Here is a tiny trained network, its code and every weight. The questions are about switching its units off for an input and a class, where a switched-off unit gives its printed mean instead of its output.

import numpy as np


def w(rows, s, z=0):
    codes = np.array(rows[::2]) - 128.0
    scale = np.full(codes.shape[1], s)
    scale[-1] = z or s
    return codes * scale


def f(y):
    return y / 2 * (1 + np.tanh(0.7978845608 * (y + 0.044715 * y**3)))


def log_softmax(a):
    a = a - a.max(-1, keepdims=True)
    return a - np.log(np.exp(a).sum(-1, keepdims=True))


def net(x, mask):
    res = np.array(x, float).reshape(1, 8) / 4 @ E
    y = f(res @ A[0][:, :-1].T + A[0][:, -1])
    res = res + np.where(mask, y, B[0][:, -1]) @ B[0][:, :-1]
    return log_softmax(res[-1] @ U[:, :-1].T + U[:, -1])


A, B = {}, {}
E = w([
[123,112,152,87,58,231,87,120,140,177,116,198],'x0',
[202,246,92,84,87,135,106,144,101,114,85,85],'x1',
[101,152,126,140,114,136,116,123,134,84,149,121],'x2',
[191,147,139,130,162,88,55,125,117,122,168,196],'x3',
[140,116,121,73,165,153,94,50,73,76,62,121],'x4',
[93,198,168,206,120,126,131,51,95,198,169,91],'x5',
[136,119,133,124,132,134,136,126,125,137,137,121],'x6',
[137,59,56,161,113,124,69,124,135,164,135,87],'x7',
],0.012)
A[0] = w([
[52,66,163,151,180,121,140,78,165,172,145,195,72],'neuron 0',
[123,136,202,157,43,188,98,104,124,162,61,204,2],'neuron 1',
[63,46,179,150,158,118,107,67,111,121,139,178,64],'neuron 2',
[126,130,182,148,51,81,144,209,201,141,143,120,58],'neuron 3',
[217,225,88,93,57,139,100,130,96,175,117,78,69],'neuron 4',
[62,143,92,159,89,173,209,112,145,172,71,55,106],'neuron 5',
[66,101,80,36,63,172,163,89,215,140,125,125,115],'neuron 6',
[74,177,164,143,93,94,65,72,118,211,145,137,24],'neuron 7',
[172,177,153,161,187,93,8,78,101,161,197,183,78],'neuron 8',
[85,139,132,116,163,178,174,228,144,125,27,149,163],'neuron 9',
[121,131,90,156,120,122,171,188,231,180,184,147,63],'neuron 10',
[113,172,95,101,48,62,158,160,138,206,229,130,94],'neuron 11',
[204,122,126,112,152,139,91,155,153,102,188,227,88],'neuron 12',
[74,201,238,197,166,147,60,59,109,240,111,55,19],'neuron 13',
[166,73,16,188,88,146,86,144,159,140,118,90,62],'neuron 14',
[141,76,145,97,114,136,147,20,77,76,81,76,219],'neuron 15',
[95,103,42,153,104,136,3,92,126,221,138,67,55],'neuron 16',
[126,196,234,123,137,140,175,146,109,149,95,165,157],'neuron 17',
[163,94,203,83,36,218,22,114,233,157,140,133,48],'neuron 18',
],0.007,0.0028)
B[0] = w([
[128,98,158,138,67,88,146,170,62,103,137,113,202],'neuron 0',
[163,205,173,140,146,78,150,54,167,135,136,68,200],'neuron 1',
[119,68,94,108,53,114,109,98,66,141,65,94,197],'neuron 2',
[106,182,84,62,161,130,108,66,100,181,113,164,178],'neuron 3',
[83,60,120,155,65,113,128,166,30,157,127,65,236],'neuron 4',
[167,165,128,196,124,174,182,130,153,171,109,149,201],'neuron 5',
[133,117,109,145,140,132,156,149,159,123,93,120,192],'neuron 6',
[121,62,114,155,120,143,94,178,152,81,123,110,191],'neuron 7',
[186,128,66,172,112,166,180,98,164,152,116,183,220],'neuron 8',
[112,93,147,125,135,126,175,188,143,102,127,163,189],'neuron 9',
[96,159,121,77,78,112,93,85,157,177,60,171,190],'neuron 10',
[69,134,138,78,143,144,144,68,129,167,91,125,191],'neuron 11',
[196,119,114,176,119,153,121,174,164,138,110,176,190],'neuron 12',
[78,102,142,115,254,155,53,244,165,143,91,91,250],'neuron 13',
[149,79,196,90,180,138,172,123,99,64,212,157,201],'neuron 14',
[138,127,73,112,159,145,128,65,137,173,110,161,223],'neuron 15',
[123,147,237,91,141,157,160,99,122,59,201,177,215],'neuron 16',
[173,162,228,103,142,149,146,155,45,57,158,135,209],'neuron 17',
[132,114,169,128,129,58,146,106,189,146,117,39,219],'neuron 18',
],0.0092,0.011)
U = w([
[111,98,129,108,156,159,69,208,170,124,111,113,254],'0',
[121,131,198,113,136,162,146,119,89,100,191,159,61],'1',
[99,104,121,163,30,120,102,145,63,147,120,94,91],'2',
[146,145,128,171,163,9,148,90,177,143,133,54,155],'3',
[100,146,106,77,125,181,75,61,119,176,92,156,99],'4',
[148,126,103,231,103,198,168,139,161,157,123,157,62],'5',
],0.014,0.0041)

Each question gives the input, the list of numbers given to net, and the class t.
The units are the neurons (one row each of A and B). Each row of codes is followed by its name. A weight is (code - 128) times the scale printed after its matrix; where a second scale follows, it is the last column's (A, B and U).
mask holds one flag per neuron, in row order. A switched-off neuron (its flag False) gives its mean, the last column of its row in B, instead of its output. The means were averaged over made-up inputs and are rounded, as every weight is.
A unit's drop is (log p(t) with every unit on - log p(t) with that unit switched off) / (log p(t) with every unit on - log p(t) with every unit switched off).
The circuit of an input: a set's keep is (log p(t) with only the set's units on - log p(t) with every unit switched off) / (log p(t) with every unit on - log p(t) with every unit switched off). Starting from the 12 units with the biggest drops (on a tie, the unit counted first), units are removed one at a time, each time the one whose removal leaves the highest keep (on an exact tie, the one counted first), for as long as the keep stays at least 0.8.
units of the circuit, in order: the units of the circuit, biggest drop first
unit that matters most: the unit with the biggest drop
top k neurons: the k neurons with the biggest drops, biggest first
drop of u: that unit's drop, to one decimal
input [8,1,2,-5,-5,-7,-3,0], class 3: units of the circuit, in order -> neuron 18; neuron 1
input [2,-7,-2,-1,-3,7,-8,-2], class 0: top 2 neurons -> neuron 13; neuron 4
input [6,8,-7,-8,2,5,-3,-3], class 2: top 4 neurons -> neuron 4; neuron 8; neuron 17; neuron 12
input [3,1,-5,-5,8,0,-3,-8], class 1: units of the circuit, in order -> neuron 17
input [7,-4,2,-4,-4,2,8,-3], class 3: units of the circuit, in order -> neuron 1; neuron 18
input [6,-7,8,3,-7,5,-6,6], class 2: top 2 neurons -> neuron 0; neuron 2
input [-5,-8,3,6,-6,8,6,-6], class 0: top 3 neurons -> neuron 13; neuron 4; neuron 7
input [-6,7,6,6,7,3,0,-5], class 2: top 2 neurons -> neuron 4; neuron 16
input [-1,-5,6,8,4,8,-3,5], class 0: top 2 neurons -> neuron 13; neuron 7
input [1,0,1,-5,-8,1,-5,8], class 1: top 2 neurons -> neuron 14; neuron 16
input [-1,-1,2,-7,-8,0,-6,3], class 4: top 3 neurons -> neuron 3; neuron 10; neuron 11
input [0,1,7,-3,6,2,-5,-4], class 4: top 4 neurons -> neuron 15; neuron 16; neuron 14; neuron 0
input [8,-4,-2,-1,4,2,0,-7], class 3: top 4 neurons -> neuron 1; neuron 18; neuron 16; neuron 14
input [-4,1,-1,3,5,-1,1,3], class 4: unit that matters most -> neuron 18
input [-7,-1,1,-8,-7,-6,3,-6], class 5: top 3 neurons -> neuron 5; neuron 13; neuron 9
input [3,2,-3,1,-5,-2,-3,0], class 4: top 2 neurons -> neuron 13; neuron 3
input [0,-6,-5,3,-8,2,6,-2], class 4: top 2 neurons -> neuron 3; neuron 10
input [8,4,7,-6,-5,7,-6,6], class 3: top 3 neurons -> neuron 1; neuron 18; neuron 5
input [0,1,-2,-1,2,2,5,5], class 1: drop of neuron 16 -> 0.3
input [-1,-3,5,0,7,-4,5,-5], class 4: unit that matters most -> neuron 15
input [-6,-2,-1,5,-7,5,3,8], class 1: drop of neuron 16 -> 0.5
input [5,1,5,-3,3,6,-6,3], class 0: drop of neuron 13 -> 1.0
input [5,-1,1,8,0,0,-3,0], class 5: drop of neuron 12 -> 0.3
